[[117 144 150 115]
 [134 144 154 123]
 [136 130 114 126]
 [109 133 102 133]
 [141 117 123 106]
 [130 139 109 135]
 [105  99 132 143]
 [142 119 106 110]
 [143 134 111 152]
 [141 128 132 114]
 [105 139 138 118]]
|
[[150 115 117 144]
 [154 123 134 144]
 [114 126 136 130]
 [102 133 109 133]
 [123 106 141 117]
 [109 135 130 139]
 [132 143 105  99]
 [106 110 142 119]
 [111 152 143 134]
 [132 114 141 128]
 [138 118 105 139]]

[[128 121 123 125 128 130 128 128 123 131 122 128 134 121 136 130]
 [122 128 117 135 121 128 122 129 119 128 116 118 132 123 128 128]
 [118 114 110 138 116 130 120 127 117 123 113 125 133 128 139 129]
 [121 115 121 128 125 127 121 132 116 122 117 107 132 128 138 120]]
|
[[136 130 128 121 123 125 128 130 128 128 123 131 122 128 134 121]
 [128 128 122 128 117 135 121 128 122 129 119 128 116 118 132 123]
 [139 129 118 114 110 138 116 130 120 127 117 123 113 125 133 128]
 [138 120 121 115 121 128 125 127 121 132 116 122 117 107 132 128]]

[[121 129 128 131 129 128 129 128 125 127]
 [132 127 131 133 127 129 130 129 129 126]
 [126 129 127 127 129 130 129 128 127 130]
 [107 130 127 125 128 130 129 128 129 129]
 [124 127 129 126 127 127 130 127 130 129]
 [130 127 131 129 129 126 131 127 127 128]]
|
[[125 127 121 129 128 131 129 128 129 128]
 [129 126 132 127 131 133 127 129 130 129]
 [127 130 126 129 127 127 129 130 129 128]
 [129 129 107 130 127 125 128 130 129 128]
 [130 129 124 127 129 126 127 127 130 127]
 [127 128 130 127 131 129 129 126 131 127]]

[[116 112 133 124 114 146]
 [112 136 138 110 114 107]
 [135 146 126 126 138 104]
 [118 107 131 128 115 154]
 [144 123 118 145 143 145]
 [144 126 118 145 144 141]]
|
[[114 146 116 112 133 124]
 [114 107 112 136 138 110]
 [138 104 135 146 126 126]
 [115 154 118 107 131 128]
 [143 145 144 123 118 145]
 [144 141 144 126 118 145]]

[[106 112 117 145 120 120]
 [113 113 115 142 111 115]
 [115 113 116 141 108 114]
 [110 112 115 144 115 116]
 [120 115 117 138 106 113]
 [111 113 116 143 113 116]
 [117 115 116 139 107 113]
 [104 112 117 145 122 121]
 [108 112 115 144 117 118]]
|
[[120 120 106 112 117 145]
 [111 115 113 113 115 142]
 [108 114 115 113 116 141]
 [115 116 110 112 115 144]
 [106 113 120 115 117 138]
 [113 116 111 113 116 143]
 [107 113 117 115 116 139]
 [122 121 104 112 117 145]
 [117 118 108 112 115 144]]

[[133 124 110 148 141 133 120 122 130 126 145]
 [131 129 106 140 138 144 111 126 118 140 138]]
|
[[126 145 133 124 110 148 141 133 120 122 130]
 [140 138 131 129 106 140 138 144 111 126 118]]

[[127 127 127 124 105 146 126 126 130 133 142 128 102 130]
 [133 128 131 132 125 120 129 130 133 124 130 131 118 124]
 [144 145 147 134 116 128 144 144 152 102 129 145 113 121]
 [131 128 130 141 126 132 128 129 133 126 131 130 107 117]]
|
[[102 130 127 127 127 124 105 146 126 126 130 133 142 128]
 [118 124 133 128 131 132 125 120 129 130 133 124 130 131]
 [113 121 144 145 147 134 116 128 144 144 152 102 129 145]
 [107 117 131 128 130 141 126 132 128 129 133 126 131 130]]

[[139  99 118 134]
 [103 141 153 110]]
|
[[118 134 139  99]
 [153 110 103 141]]
